Here is a tiny trained network, its code and every weight. The questions are about switching its units off for an input and a class, where a switched-off unit gives its printed mean instead of its output.

import numpy as np


def w(rows, s, z=0):
    codes = np.array(rows[::2]) - 128.0
    scale = np.full(codes.shape[1], s)
    scale[-1] = z or s
    return codes * scale


def f(y):
    return np.maximum(y, 0)


def log_softmax(a):
    a = a - a.max(-1, keepdims=True)
    return a - np.log(np.exp(a).sum(-1, keepdims=True))


def net(x, mask):
    res = np.array(x, float).reshape(1, 2) / 4 @ E
    y = f(res @ A[0][:, :-1].T + A[0][:, -1])
    res = res + np.where(mask, y, B[0][:, -1]) @ B[0][:, :-1]
    return log_softmax(res[-1] @ U[:, :-1].T + U[:, -1])


A, B = {}, {}
E = w([
[135,69,45,5],'x0',
[13,115,242,57],'x1',
],0.012)
A[0] = w([
[11,53,176,65,193],'n0',
[137,156,28,178,131],'n1',
[169,63,80,64,210],'n2',
[102,99,92,25,143],'n3',
[142,84,67,55,206],'n4',
[111,254,191,191,253],'n5',
[238,235,39,139,146],'n6',
[218,93,24,158,180],'n7',
],0.0089,0.0047)
B[0] = w([
[247,180,144,69,250],'n0',
[177,98,254,52,198],'n1',
[31,67,63,67,212],'n2',
[51,212,36,71,207],'n3',
[47,119,44,30,213],'n4',
[204,244,113,185,240],'n5',
[211,78,159,64,238],'n6',
[132,98,185,63,241],'n7',
],0.0083,0.013)
U = w([
[84,99,111,130,88],'0',
[125,201,111,233,147],'1',
[46,157,74,41,160],'2',
[88,90,135,133,3],'3',
[211,152,208,55,204],'4',
[141,2,154,34,110],'5',
],0.0096,0.0036)

Each question gives the input, the list of numbers given to net, and the class t.
The units are the neurons (one row each of A and B). Each row of codes is followed by its name. A weight is (code - 128) times the scale printed after its matrix; where a second scale follows, it is the last column's (A, B and U).
mask holds one flag per neuron, in row order. A switched-off neuron (its flag False) gives its mean, the last column of its row in B, instead of its output. The means were averaged over made-up inputs and are rounded, as every weight is.
A unit's drop is (log p(t) with every unit on - log p(t) with that unit switched off) / (log p(t) with every unit on - log p(t) with every unit switched off).
The circuit of an input: a set's keep is (log p(t) with only the set's units on - log p(t) with every unit switched off) / (log p(t) with every unit on - log p(t) with every unit switched off). Starting from all 8 units, units are removed one at a time, each time the one whose removal leaves the highest keep (on an exact tie, the one counted first), for as long as the keep stays at least 0.8.
units of the circuit, in order: the units of the circuit, biggest drop first
k most important neurons: the k neurons with the biggest drops, biggest first
drop of u: that unit's drop, to one decimal
input [4,8], class 2: units of the circuit, in order	(n3)
input [1,0], class 2: units of the circuit, in order	(n6, n1)
input [-8,7], class 1: units of the circuit, in order	(n5, n6)
input [-8,-3], class 1: 3 most important neurons	(n5, n0, n7)
input [0,0], class 0: 3 most important neurons	(n0, n6, n1)
input [1,-3], class 5: 2 most important neurons	(n5, n0)
input [1,-4], class 5: 2 most important neurons	(n5, n0)
input [1,1], class 2: 3 most important neurons	(n6, n1, n7)
input [4,-2], class 2: drop of n0	0.2
input [3,-1], class 2: drop of n5	-0.1
input [-7,5], class 1: drop of n5	0.2
